Below is a small trained network, with its code and all its weights. Each question gives an input and a target symbol and asks what happens when units are switched off, that is, made to give their printed mean instead of their output.

import numpy as np


def w(rows, s, z=0):
    codes = np.array(rows[::2]) - 128.0
    scale = np.full(codes.shape[1], s)
    scale[-1] = z or s
    return codes * scale


def f(y):
    return np.maximum(y, 0)


def softmax(a):
    e = np.exp(a - a.max(-1, keepdims=True))
    return e / e.sum(-1, keepdims=True)


def log_softmax(a):
    a = a - a.max(-1, keepdims=True)
    return a - np.log(np.exp(a).sum(-1, keepdims=True))


def net(x, mask):
    ids = ['ΔΠΣΦΨΩαβγεζλμξτ'.index(c) for c in x.split()]
    T = len(ids)
    res = E[ids] + P[:T]
    u = 0
    for l in range(2):
        q, k, v = (res @ M[l].T for M in (Q, K, V))
        z = softmax(np.where(np.tri(T) > 0, q @ k.T / 3**0.5, -1e9)) @ v
        res = res + np.where(mask[u], z, O[l][:, -1]) @ O[l][:, :-1]
        u += 1
        y = f(res @ A[l][:, :-1].T + A[l][:, -1])
        res = res + np.where(mask[u : u + 12], y, B[l][:, -1]) @ B[l][:, :-1]
        u += 12
    return log_softmax(res[-1] @ U[:, :-1].T + U[:, -1])


Q, K, V, O, A, B = {}, {}, {}, {}, {}, {}
E = w([
[133,31,52,70,86,86,189],'Δ',
[47,132,118,217,185,105,80],'Π',
[82,166,82,14,159,133,118],'Σ',
[170,44,83,187,156,141,4],'Φ',
[193,77,88,97,197,62,200],'Ψ',
[94,181,92,25,173,141,120],'Ω',
[123,157,80,2,116,122,99],'α',
[171,65,129,83,196,51,194],'β',
[87,179,80,30,164,139,129],'γ',
[154,51,151,122,206,89,218],'ε',
[155,72,140,52,194,30,172],'ζ',
[206,61,107,137,197,115,224],'λ',
[9,205,131,111,199,153,119],'μ',
[135,208,116,140,87,115,204],'ξ',
[145,81,180,97,93,195,91],'τ',
],0.013)
P = w([
[10,104,97,48,149,254,165],'0',
[78,107,136,94,161,217,167],'1',
[100,110,146,106,154,187,159],'2',
[119,116,146,123,144,165,153],'3',
[125,124,150,123,135,143,137],'4',
[131,126,155,131,129,127,127],'5',
[141,135,143,128,120,117,116],'6',
[152,142,141,127,113,103,106],'7',
[157,149,135,117,107,90,95],'8',
[170,154,123,117,96,86,91],'9',
[181,161,116,117,92,81,78],'10',
[188,170,113,115,87,74,78],'11',
],0.0077)
Q[0] = w([
[18,195,104,158,166,56,90],'L0H1',
[119,222,143,101,78,144,198],'L0H1',
[254,52,160,63,179,23,195],'L0H1',
],0.0059)
K[0] = w([
[80,163,79,164,190,38,168],'L0H1',
[149,173,147,94,86,150,203],'L0H1',
[254,119,65,126,69,122,75],'L0H1',
],0.0078)
V[0] = w([
[124,37,26,228,167,97,25],'L0H1',
[159,167,82,192,3,97,216],'L0H1',
[144,59,244,100,36,202,79],'L0H1',
],0.0055)
O[0] = w([
[155,187,94,59,112,165,177,6],'L0H1',
[60,85,106,160,13,125,99,78],'L0H1',
[183,144,254,112,91,69,158,103],'L0H1',
],0.008,0.0026)
A[0] = w([
[124,2,118,109,152,85,187,127],'L0N1',
[161,152,118,118,115,72,231,108],'L0N2',
[145,65,209,126,116,98,139,45],'L0N3',
[120,128,97,177,77,81,72,3],'L0N4',
[125,8,142,179,145,206,60,105],'L0N5',
[111,90,65,176,92,102,160,133],'L0N6',
[160,132,73,91,193,132,135,111],'L0N7',
[100,103,119,143,100,203,89,214],'L0N8',
[168,181,119,146,155,129,56,230],'L0N9',
[163,133,110,121,68,102,96,128],'L0N10',
[135,117,160,153,75,65,140,147],'L0N11',
[159,45,100,195,139,20,80,44],'L0N12',
],0.0089,0.0039)
B[0] = w([
[134,13,105,132,151,69,139,213],'L0N1',
[24,105,141,67,109,99,189,226],'L0N2',
[231,139,74,165,154,87,68,190],'L0N3',
[53,45,124,126,135,167,39,156],'L0N4',
[124,146,142,52,120,155,255,197],'L0N5',
[181,135,119,149,178,40,112,210],'L0N6',
[188,89,113,140,132,88,47,235],'L0N7',
[144,186,179,68,183,112,189,223],'L0N8',
[134,160,237,154,82,113,147,253],'L0N9',
[116,82,226,142,28,104,94,176],'L0N10',
[172,113,85,193,108,100,87,211],'L0N11',
[104,145,161,51,125,144,241,170],'L0N12',
],0.0087,0.0039)
Q[1] = w([
[126,120,113,188,142,42,95],'L1H1',
[199,41,151,71,171,2,171],'L1H1',
[203,201,192,114,162,156,118],'L1H1',
],0.0076)
K[1] = w([
[121,145,139,165,73,119,74],'L1H1',
[155,116,166,104,6,112,122],'L1H1',
[151,144,178,112,178,145,103],'L1H1',
],0.012)
V[1] = w([
[163,133,110,37,96,200,198],'L1H1',
[1,197,110,160,116,109,172],'L1H1',
[158,180,154,205,117,147,96],'L1H1',
],0.0072)
O[1] = w([
[86,158,116,162,95,46,220,132],'L1H1',
[233,121,169,95,119,122,128,4],'L1H1',
[162,196,32,134,254,135,88,90],'L1H1',
],0.0073,0.0028)
A[1] = w([
[83,163,103,92,115,120,157,254],'L1N1',
[60,148,132,182,98,116,125,151],'L1N2',
[152,117,33,138,90,84,174,93],'L1N3',
[164,161,137,156,112,128,212,174],'L1N4',
[106,74,71,198,127,234,187,65],'L1N5',
[225,136,124,207,136,123,32,97],'L1N6',
[79,93,26,122,161,115,117,66],'L1N7',
[61,171,146,101,120,184,205,79],'L1N8',
[191,87,139,53,150,171,158,107],'L1N9',
[205,157,142,209,126,114,73,190],'L1N10',
[194,105,86,171,129,147,1,38],'L1N11',
[149,143,122,93,83,167,65,184],'L1N12',
],0.011,0.0065)
B[1] = w([
[140,156,164,119,130,181,133,254],'L1N1',
[159,124,135,90,169,122,137,189],'L1N2',
[176,121,136,122,102,181,99,186],'L1N3',
[116,118,123,93,174,151,75,228],'L1N4',
[180,148,77,236,112,164,145,136],'L1N5',
[64,150,67,162,45,115,142,195],'L1N6',
[99,161,141,149,158,157,92,163],'L1N7',
[89,138,50,123,53,131,152,187],'L1N8',
[109,168,67,123,99,91,130,187],'L1N9',
[141,95,153,174,133,103,99,229],'L1N10',
[156,87,158,83,254,134,220,167],'L1N11',
[112,171,148,111,144,143,176,170],'L1N12',
],0.015,0.0072)
U = w([
[134,78,137,115,95,137,138,54],'Δ',
[127,119,127,129,132,126,128,13],'Π',
[129,121,120,129,122,126,136,7],'Σ',
[103,169,131,78,140,165,175,249],'Φ',
[93,159,103,184,49,128,7,212],'Ψ',
[130,121,121,130,126,131,126,25],'Ω',
[134,99,118,115,141,126,122,75],'α',
[91,95,111,133,126,137,105,38],'β',
[129,118,120,129,126,129,127,32],'γ',
[106,132,116,181,118,86,190,143],'ε',
[65,92,125,110,138,102,87,2],'ζ',
[157,127,103,157,114,163,143,59],'λ',
[130,117,121,132,131,133,129,35],'μ',
[162,127,76,106,132,93,123,99],'ξ',
[203,116,201,124,200,140,84,199],'τ',
],0.014,0.0058)

Each question gives the input, a string of symbols that net reads in full, and the target symbol t.
The units are the heads (3 rows each of Q, K, V and O) and the neurons (one row each of A and B). Each row of codes is followed by its name. A weight is (code - 128) times the scale printed after its matrix; where a second scale follows, it is the last column's (O, A, B and U).
mask holds one flag per unit, layer by layer, with each layer's heads first. A switched-off unit (its flag False) gives its mean, the last column of its rows in O or B, instead of its output. The means were averaged over made-up inputs and are rounded, as every weight is.
A unit's drop is (log p(t) with every unit on - log p(t) with that unit switched off) / (log p(t) with every unit on - log p(t) with every unit switched off).
The circuit of an input: a set's keep is (log p(t) with only the set's units on - log p(t) with every unit switched off) / (log p(t) with every unit on - log p(t) with every unit switched off). Starting from the 12 units with the biggest drops (on a tie, the unit counted first), units are removed one at a time, each time the one whose removal leaves the highest keep (on an exact tie, the one counted first), for as long as the keep stays at least 0.8.
circuit, biggest first: the units of the circuit, biggest drop first
top k neurons: the k neurons with the biggest drops, biggest first
top k neurons in layer l: the k neurons of layer l with the biggest drops, biggest first
input ξ τ ζ, target τ: top 3 neurons	[L1N3, L1N6, L1N7]
input ξ ξ τ Ω ξ ζ ε Φ Φ Δ Ψ, target Δ: top 2 neurons in layer 0	[L0N2, L0N7]
input ξ ξ τ ξ ξ ξ τ Φ β, target Φ: circuit, biggest first	[L0H1]
input μ ε ξ ξ Π μ μ Ω Π, target τ: top 2 neurons	[L0N12, L0N11]
input ξ τ ζ τ ξ ξ ξ ξ Π ξ τ Ψ, target τ: top 4 neurons in layer 1	[L1N3, L1N6, L1N8, L1N7]
input ξ ζ ξ ξ ξ τ ξ ξ Φ, target Φ: circuit, biggest first	[L0N5, L0N12]
input ξ μ Φ τ τ γ τ, target Ψ: top 2 neurons in layer 1	[L1N6, L1N11]
input Φ λ ζ, target Φ: circuit, biggest first	[L0H1, L0N2]
input Π μ Ψ ε, target ε: circuit, biggest first	[L1N5, L1H1, L0N1, L0H1]
input Φ Π Φ ξ τ ζ ζ Φ ξ ξ Φ, target ε: top 2 neurons in layer 0	[L0N7, L0N2]
input Ψ ξ Φ ξ Δ β, target Δ: top 3 neurons in layer 0	[L0N1, L0N2, L0N7]
input ξ ξ Ψ ζ μ ξ α τ, target Φ: circuit, biggest first	[L0N5, L1N10]
input μ ζ α ζ ξ Π Φ ε λ, target Φ: circuit, biggest first	[L0H1, L0N2]
input τ γ τ Ψ, target τ: top neuron in layer 0	[L0N3]
input ξ ξ ξ, target Ψ: top 2 neurons in layer 0	[L0N6, L0N2]
input Φ τ τ Π ξ τ ξ Φ, target τ: top 4 neurons	[L0N5, L0N7, L0N12, L0N9]
input ξ ξ τ Π Π ξ, target Ψ: top 2 neurons in layer 0	[L0N7, L0N11]
input τ ξ λ, target ξ: top 2 neurons	[L1N9, L0N1]
input ζ ξ ξ Ω Φ Ψ, target Φ: top 4 neurons	[L0N2, L0N9, L1N10, L1N9]
input γ ζ τ ξ Φ, target Φ: circuit, biggest first	[L0N5]
input Ψ μ Σ ζ Ω Φ γ Ψ, target Φ: top 2 neurons	[L0N2, L1N10]
input γ μ Σ Ω ε Π ξ α Ω, target τ: top 4 neurons	[L1N8, L1N9, L1N11, L0N11]
input ε τ ξ Φ ξ μ Δ Φ ε, target Φ: top 3 neurons	[L0N2, L1N1, L1N10]
input γ ξ α ξ ξ μ τ Π ξ Ψ, target ξ: top 2 neurons	[L1N9, L0N12]
input λ τ Φ ξ ζ Ω ξ Φ ε, target Φ: top 3 neurons in layer 0	[L0N2, L0N9, L0N10]
input λ ξ τ τ ξ μ Φ ε ζ τ, target Ψ: top 3 neurons in layer 1	[L1N6, L1N11, L1N10]
input ξ μ μ ξ ξ Φ ε Δ Φ μ, target Ψ: top 3 neurons in layer 0	[L0N2, L0N5, L0N12]
